Below are the code and all the weights of a small trained network. Each question names an input and a class and asks about switching units off, where a switched-off unit gives its printed mean instead of its output.

import numpy as np


def w(rows, s, z=0):
    codes = np.array(rows[::2]) - 128.0
    scale = np.full(codes.shape[1], s)
    scale[-1] = z or s
    return codes * scale


def f(y):
    return y / 2 * (1 + np.tanh(0.7978845608 * (y + 0.044715 * y**3)))


def log_softmax(a):
    a = a - a.max(-1, keepdims=True)
    return a - np.log(np.exp(a).sum(-1, keepdims=True))


def net(x, mask):
    res = np.array(x, float).reshape(1, 8) / 4 @ E
    y = f(res @ A[0][:, :-1].T + A[0][:, -1])
    res = res + np.where(mask, y, B[0][:, -1]) @ B[0][:, :-1]
    return log_softmax(res[-1] @ U[:, :-1].T + U[:, -1])


A, B = {}, {}
E = w([
[126,87,46,163,79,176,68,130],'x0',
[165,141,198,205,57,132,122,2],'x1',
[127,132,114,139,127,128,137,123],'x2',
[136,23,148,207,174,115,119,132],'x3',
[208,51,84,93,70,51,183,131],'x4',
[237,94,123,107,149,241,147,146],'x5',
[128,140,128,133,136,118,145,124],'x6',
[140,134,187,213,21,132,133,254],'x7',
],0.0076)
A[0] = w([
[202,139,137,134,130,190,125,179,67],'neuron 1',
[98,97,45,123,199,108,141,203,189],'neuron 2',
[174,71,167,173,153,87,96,88,97],'neuron 3',
[75,131,138,127,117,76,94,136,72],'neuron 4',
[157,75,119,70,42,97,173,126,97],'neuron 5',
[166,186,147,168,93,127,94,69,86],'neuron 6',
[103,126,113,49,152,93,114,36,99],'neuron 7',
[135,127,154,169,98,122,108,50,109],'neuron 8',
[110,205,250,132,173,210,113,161,98],'neuron 9',
[138,83,98,56,122,102,125,126,76],'neuron 10',
[155,90,126,128,124,217,99,134,141],'neuron 11',
[204,231,210,193,92,143,109,242,90],'neuron 12',
[133,101,201,129,57,176,141,37,57],'neuron 13',
[55,117,153,102,91,52,88,95,153],'neuron 14',
[147,83,134,55,60,97,181,128,82],'neuron 15',
[107,100,111,88,152,103,130,194,108],'neuron 16',
[64,118,69,135,160,161,161,193,107],'neuron 17',
[60,99,105,98,147,140,143,170,65],'neuron 18',
[186,102,188,120,175,197,178,135,114],'neuron 19',
[206,142,185,81,158,176,161,134,158],'neuron 20',
[190,86,56,130,119,61,125,123,122],'neuron 21',
[95,126,109,95,214,180,131,68,104],'neuron 22',
[141,145,90,116,189,137,134,62,74],'neuron 23',
[62,120,135,158,141,204,54,116,126],'neuron 24',
[221,42,128,87,137,56,105,107,125],'neuron 25',
[135,222,111,68,38,145,146,82,163],'neuron 26',
[105,192,158,148,227,168,104,91,161],'neuron 27',
[188,105,188,177,97,113,42,66,150],'neuron 28',
[89,142,148,186,51,112,162,247,129],'neuron 29',
[66,139,131,170,119,53,118,140,124],'neuron 30',
[185,143,6,152,65,220,75,121,175],'neuron 31',
[68,139,85,175,116,203,73,125,142],'neuron 32',
[93,2,189,232,232,111,172,122,159],'neuron 33',
[182,79,91,103,68,70,132,78,125],'neuron 34',
[67,97,123,122,101,96,78,123,253],'neuron 35',
[122,194,156,53,109,102,154,149,161],'neuron 36',
],0.0083,0.0063)
B[0] = w([
[130,131,85,161,131,177,145,82,168],'neuron 1',
[148,141,178,61,166,147,130,141,254],'neuron 2',
[97,136,167,132,153,172,82,140,167],'neuron 3',
[125,131,34,171,120,193,209,133,144],'neuron 4',
[63,143,131,196,102,113,186,161,182],'neuron 5',
[114,123,143,102,168,197,153,135,174],'neuron 6',
[121,89,91,100,90,116,117,77,205],'neuron 7',
[146,114,164,89,173,209,162,165,181],'neuron 8',
[78,139,144,184,104,83,158,127,220],'neuron 9',
[85,124,143,121,100,142,158,134,154],'neuron 10',
[140,150,100,174,130,96,163,92,191],'neuron 11',
[123,51,88,72,56,102,128,69,239],'neuron 12',
[104,137,117,103,186,181,180,105,185],'neuron 13',
[189,165,54,187,188,147,166,109,200],'neuron 14',
[32,160,149,175,83,123,117,156,166],'neuron 15',
[135,122,152,117,154,188,163,163,181],'neuron 16',
[125,89,184,123,147,175,150,186,189],'neuron 17',
[118,91,92,131,161,205,171,135,155],'neuron 18',
[163,163,42,151,141,118,146,150,193],'neuron 19',
[160,206,86,180,169,93,119,81,206],'neuron 20',
[85,130,152,159,108,104,119,171,184],'neuron 21',
[110,108,116,117,56,115,135,64,217],'neuron 22',
[72,36,94,121,71,138,132,69,177],'neuron 23',
[84,152,132,144,117,75,168,180,194],'neuron 24',
[105,155,133,113,78,100,146,140,194],'neuron 25',
[161,133,199,128,91,172,30,160,219],'neuron 26',
[98,122,171,134,102,75,156,141,239],'neuron 27',
[159,95,177,110,162,158,147,107,217],'neuron 28',
[133,74,105,69,106,114,134,84,253],'neuron 29',
[174,157,31,141,141,154,131,102,183],'neuron 30',
[179,139,118,131,173,72,97,160,242],'neuron 31',
[99,109,182,187,107,70,146,156,195],'neuron 32',
[143,187,120,106,60,144,2,145,248],'neuron 33',
[80,128,165,163,126,106,150,167,190],'neuron 34',
[207,166,120,119,155,86,134,124,227],'neuron 35',
[153,156,142,113,136,128,58,124,198],'neuron 36',
],0.0083,0.0077)
U = w([
[77,32,85,111,76,119,121,62,53],'0',
[16,164,160,195,103,94,158,145,53],'1',
[160,188,42,179,158,126,154,96,63],'2',
[100,106,188,102,167,227,159,131,87],'3',
[117,174,153,127,98,141,2,130,78],'4',
[138,137,150,134,132,79,118,106,254],'5',
[139,143,151,139,143,65,115,109,238],'6',
],0.013,0.0086)

Each question gives the input, the list of numbers given to net, and the class t.
The units are the neurons (one row each of A and B). Each row of codes is followed by its name. A weight is (code - 128) times the scale printed after its matrix; where a second scale follows, it is the last column's (A, B and U).
mask holds one flag per neuron, in row order. A switched-off neuron (its flag False) gives its mean, the last column of its row in B, instead of its output. The means were averaged over made-up inputs and are rounded, as every weight is.
A unit's drop is (log p(t) with every unit on - log p(t) with that unit switched off) / (log p(t) with every unit on - log p(t) with every unit switched off).
The circuit of an input: a set's keep is (log p(t) with only the set's units on - log p(t) with every unit switched off) / (log p(t) with every unit on - log p(t) with every unit switched off). Starting from the 12 units with the biggest drops (on a tie, the unit counted first), units are removed one at a time, each time the one whose removal leaves the highest keep (on an exact tie, the one counted first), for as long as the keep stays at least 0.8.
units of the circuit, in order: the units of the circuit, biggest drop first
unit that matters most: the unit with the biggest drop
k most important neurons: the k neurons with the biggest drops, biggest first
drop of u: that unit's drop, to one decimal
input [-2,-7,-2,8,-6,-6,-5,-6], class 4: units of the circuit, in order	(neuron 33)
input [-1,-1,6,5,-6,-7,-8,-3], class 2: units of the circuit, in order	(neuron 14; neuron 30)
input [-3,-7,-3,-2,3,5,7,5], class 3: 2 most important neurons	(neuron 16; neuron 2)
input [-6,1,2,-8,-2,-5,-1,6], class 4: 2 most important neurons	(neuron 26; neuron 36)
input [0,-7,-5,-7,3,8,7,4], class 2: 4 most important neurons	(neuron 20; neuron 1; neuron 19; neuron 33)
input [-1,8,-8,-7,2,-6,4,-3], class 3: units of the circuit, in order	(neuron 8; neuron 6; neuron 13)
input [-7,-8,3,-8,-4,8,2,1], class 2: 2 most important neurons	(neuron 20; neuron 19)
input [-4,-3,-2,-5,-8,5,1,8], class 0: 2 most important neurons	(neuron 12; neuron 29)
input [3,-5,8,-8,-6,0,3,8], class 0: 3 most important neurons	(neuron 12; neuron 29; neuron 33)
input [-5,-1,4,-8,-6,3,8,-8], class 0: 2 most important neurons	(neuron 23; neuron 22)
input [2,-6,6,5,-7,1,8,0], class 1: units of the circuit, in order	(neuron 24; neuron 32)
input [3,6,4,5,1,4,-5,-5], class 3: 2 most important neurons	(neuron 8; neuron 28)
input [1,-5,-1,-8,8,-2,-2,5], class 1: 3 most important neurons	(neuron 5; neuron 15; neuron 33)
input [7,1,-7,-1,-8,8,1,6], class 1: unit that matters most	neuron 32
input [7,5,2,-3,-1,-5,6,5], class 6: 2 most important neurons	(neuron 32; neuron 26)
input [-6,7,-6,-5,-8,4,-4,-1], class 1: 2 most important neurons	(neuron 9; neuron 27)
input [4,8,-1,-7,-2,-8,-6,4], class 2: 2 most important neurons	(neuron 14; neuron 30)
input [3,-5,-7,-7,1,2,4,-2], class 4: units of the circuit, in order	(neuron 26; neuron 36)
input [7,-5,4,-7,7,-3,6,-3], class 1: units of the circuit, in order	(neuron 5; neuron 15)
input [-4,3,-2,-1,1,5,1,-5], class 0: unit that matters most	neuron 23
input [4,8,-5,-3,1,1,-5,-4], class 3: drop of neuron 36	0.0
input [-7,7,-5,-8,1,8,-6,-1], class 2: drop of neuron 19	0.7
input [-6,2,0,-5,2,-7,-6,-1], class 2: drop of neuron 14	0.6
